Here is a tiny trained network, its code and every weight. The questions are about switching its units off for an input and a target symbol, where a switched-off unit gives its printed mean instead of its output.

import numpy as np


def w(rows, s, z=0):
    codes = np.array(rows[::2]) - 128.0
    scale = np.full(codes.shape[1], s)
    scale[-1] = z or s
    return codes * scale


def norm(h):
    return h / np.sqrt((h * h).mean(-1, keepdims=True) + 1e-5)


def f(y):
    return np.maximum(y, 0)


def softmax(a):
    e = np.exp(a - a.max(-1, keepdims=True))
    return e / e.sum(-1, keepdims=True)


def log_softmax(a):
    a = a - a.max(-1, keepdims=True)
    return a - np.log(np.exp(a).sum(-1, keepdims=True))


def net(x, mask):
    ids = ['Γαμξστ'.index(c) for c in x.split()]
    T = len(ids)
    res = E[ids] + P[:T]
    u = 0
    for l in range(2):
        q, k, v = (norm(res) @ M[l].T for M in (Q, K, V))
        z = softmax(np.where(np.tri(T) > 0, q @ k.T / 4**0.5, -1e9)) @ v
        res = res + np.where(mask[u], z, O[l][:, -1]) @ O[l][:, :-1]
        u += 1
        y = f(norm(res) @ A[l][:, :-1].T + A[l][:, -1])
        res = res + np.where(mask[u : u + 4], y, B[l][:, -1]) @ B[l][:, :-1]
        u += 4
    return log_softmax(norm(res)[-1] @ U[:, :-1].T + U[:, -1])


Q, K, V, O, A, B = {}, {}, {}, {}, {}, {}
E = w([
[137,94,162,68,138,82,153,140,159,133],'Γ',
[169,126,180,112,54,95,151,126,159,141],'α',
[114,181,141,117,98,112,131,60,250,145],'μ',
[151,74,138,120,28,119,199,92,139,158],'ξ',
[117,102,3,96,112,132,147,97,164,95],'σ',
[108,200,82,172,141,106,127,188,142,190],'τ',
],0.019)
P = w([
[102,64,120,107,111,70,189,178,213,133],'0',
[131,33,126,163,144,106,80,137,175,124],'1',
[153,65,104,88,188,41,94,108,107,179],'2',
[118,200,109,173,152,166,230,153,139,76],'3',
[45,217,123,36,115,157,111,183,83,115],'4',
[202,180,119,1,117,92,153,131,152,211],'5',
],0.013)
Q[0] = w([
[67,203,156,38,105,134,207,155,93,77],'0.h1',
[180,143,158,102,112,108,173,123,162,130],'0.h1',
[149,106,149,254,194,145,220,131,165,30],'0.h1',
[200,115,83,95,149,81,116,133,143,168],'0.h1',
],0.0086)
K[0] = w([
[201,139,155,144,188,154,38,20,34,164],'0.h1',
[87,131,95,159,120,251,110,98,74,73],'0.h1',
[70,33,166,175,89,166,2,184,185,128],'0.h1',
[112,200,159,163,97,184,177,127,135,69],'0.h1',
],0.0067)
V[0] = w([
[153,117,112,164,152,98,168,139,162,131],'0.h1',
[136,91,1,170,80,156,172,89,88,134],'0.h1',
[112,187,205,174,70,138,103,105,139,207],'0.h1',
[196,57,232,53,109,190,117,50,77,19],'0.h1',
],0.012)
O[0] = w([
[100,121,149,155,140,132,120,178,156,118,255],'0.h1',
[96,94,77,160,87,245,134,128,129,123,106],'0.h1',
[118,135,171,179,143,103,184,42,66,150,19],'0.h1',
[119,90,105,87,123,82,62,69,172,254,43],'0.h1',
],0.016,0.008)
A[0] = w([
[38,173,143,34,102,120,112,112,255,166,190],'0.n1',
[99,121,36,126,192,195,165,183,188,25,149],'0.n2',
[112,73,189,172,227,149,23,87,145,83,2],'0.n3',
[49,248,136,171,151,98,154,95,69,167,95],'0.n4',
],0.0088,0.0069)
B[0] = w([
[214,85,130,129,134,143,204,92,95,108,247],'0.n1',
[181,142,79,165,54,116,73,85,77,156,220],'0.n2',
[214,93,70,145,5,12,167,70,160,161,129],'0.n3',
[221,37,116,105,155,161,218,172,77,130,136],'0.n4',
],0.012,0.015)
Q[1] = w([
[77,127,149,125,133,133,68,177,47,83],'1.h1',
[71,201,254,188,209,71,111,79,176,118],'1.h1',
[233,61,120,89,104,131,215,151,174,126],'1.h1',
[107,108,109,147,74,216,153,88,77,91],'1.h1',
],0.012)
K[1] = w([
[35,63,196,146,155,100,49,148,136,62],'1.h1',
[101,45,181,183,119,92,61,17,112,47],'1.h1',
[176,231,72,84,119,92,245,116,108,180],'1.h1',
[27,218,122,159,151,219,76,86,59,182],'1.h1',
],0.011)
V[1] = w([
[140,121,228,158,92,139,123,188,50,202],'1.h1',
[100,18,183,63,64,95,50,86,116,107],'1.h1',
[18,149,133,155,168,195,79,39,139,78],'1.h1',
[90,62,165,98,2,89,193,105,88,138],'1.h1',
],0.0084)
O[1] = w([
[122,184,129,95,156,2,176,196,86,168,122],'1.h1',
[177,95,115,69,179,136,121,38,225,171,124],'1.h1',
[179,44,146,73,168,140,98,160,165,65,7],'1.h1',
[187,25,36,132,203,126,210,73,52,193,164],'1.h1',
],0.0092,0.018)
A[1] = w([
[85,104,130,187,139,166,140,103,41,135,96],'1.n1',
[26,159,185,53,217,111,7,135,145,100,13],'1.n2',
[145,78,241,120,180,185,44,43,181,91,5],'1.n3',
[47,112,222,63,146,140,13,43,76,81,6],'1.n4',
],0.019,0.017)
B[1] = w([
[149,99,51,139,225,199,106,173,112,105,254],'1.n1',
[204,198,118,237,189,130,118,157,50,79,128],'1.n2',
[127,103,110,230,148,27,245,60,89,124,128],'1.n3',
[198,249,190,201,84,45,186,44,59,249,128],'1.n4',
],0.019,0.0051)
U = w([
[110,88,163,152,139,170,170,68,69,211,64],'Γ',
[109,113,117,48,119,147,122,218,247,135,231],'α',
[119,157,199,138,158,170,166,60,132,61,197],'μ',
[164,116,67,109,132,186,84,96,128,145,4],'ξ',
[142,164,145,129,55,92,127,87,104,188,152],'σ',
[115,192,144,173,157,156,110,140,77,145,139],'τ',
],0.013,0.0036)

Each question gives the input, a string of symbols that net reads in full, and the target symbol t.
The units are the heads (4 rows each of Q, K, V and O) and the neurons (one row each of A and B). Each row of codes is followed by its name. A weight is (code - 128) times the scale printed after its matrix; where a second scale follows, it is the last column's (O, A, B and U).
mask holds one flag per unit, layer by layer, with each layer's heads first. A switched-off unit (its flag False) gives its mean, the last column of its rows in O or B, instead of its output. The means were averaged over made-up inputs and are rounded, as every weight is.
A unit's drop is (log p(t) with every unit on - log p(t) with that unit switched off) / (log p(t) with every unit on - log p(t) with every unit switched off).
The circuit of an input: a set's keep is (log p(t) with only the set's units on - log p(t) with every unit switched off) / (log p(t) with every unit on - log p(t) with every unit switched off). Starting from all 10 units, units are removed one at a time, each time the one whose removal leaves the highest keep (on an exact tie, the one counted first), for as long as the keep stays at least 0.8.
circuit, biggest first: the units of the circuit, biggest drop first
top k neurons: the k neurons with the biggest drops, biggest first
drop when u is switched off: that unit's drop, to one decimal
input σ ξ Γ α, target ξ: top neuron => (1.n1)
input Γ Γ Γ Γ ξ μ, target Γ: circuit, biggest first => (0.n1, 0.h1)
input Γ ξ τ ξ, target ξ: top 2 neurons => (1.n1, 0.n1)
input Γ α μ, target μ: circuit, biggest first => (0.n2, 0.h1, 0.n1)
input τ ξ σ ξ, target ξ: circuit, biggest first => (0.h1, 1.n1)
input Γ ξ τ, target σ: circuit, biggest first => (0.h1, 1.n1)
input Γ Γ σ Γ, target ξ: circuit, biggest first => (0.n2, 0.h1)
input σ σ μ α Γ ξ, target Γ: circuit, biggest first => (0.h1, 0.n2)
input μ Γ Γ, target τ: circuit, biggest first => (0.h1, 0.n1)
input μ τ Γ Γ σ, target σ: circuit, biggest first => (1.n1, 0.h1)
input Γ Γ α Γ τ, target Γ: circuit, biggest first => (0.h1, 0.n4)
input ξ α ξ α, target Γ: circuit, biggest first => (0.h1, 0.n2)
input σ Γ Γ Γ Γ, target α: top 2 neurons => (0.n1, 0.n2)
input τ ξ Γ α, target Γ: circuit, biggest first => (0.h1)
input τ σ α, target τ: top 3 neurons => (0.n2, 0.n1, 1.n1)
input Γ α Γ Γ ξ σ, target σ: top 2 neurons => (1.n1, 0.n2)
input Γ Γ α Γ σ, target Γ: circuit, biggest first => (0.h1, 0.n1)
input Γ Γ Γ, target σ: top 2 neurons => (1.n1, 0.n1)
input ξ ξ Γ Γ ξ ξ, target Γ: top 2 neurons => (0.n2, 0.n1)
input τ μ Γ τ τ σ, target τ: top neuron => (0.n2)
input Γ σ α μ, target ξ: drop when 0.n2 is switched off => 1.1
input ξ Γ τ τ σ ξ, target τ: drop when 0.n2 is switched off => 0.1
input α τ τ τ Γ σ, target μ: drop when 0.h1 is switched off => 1.2
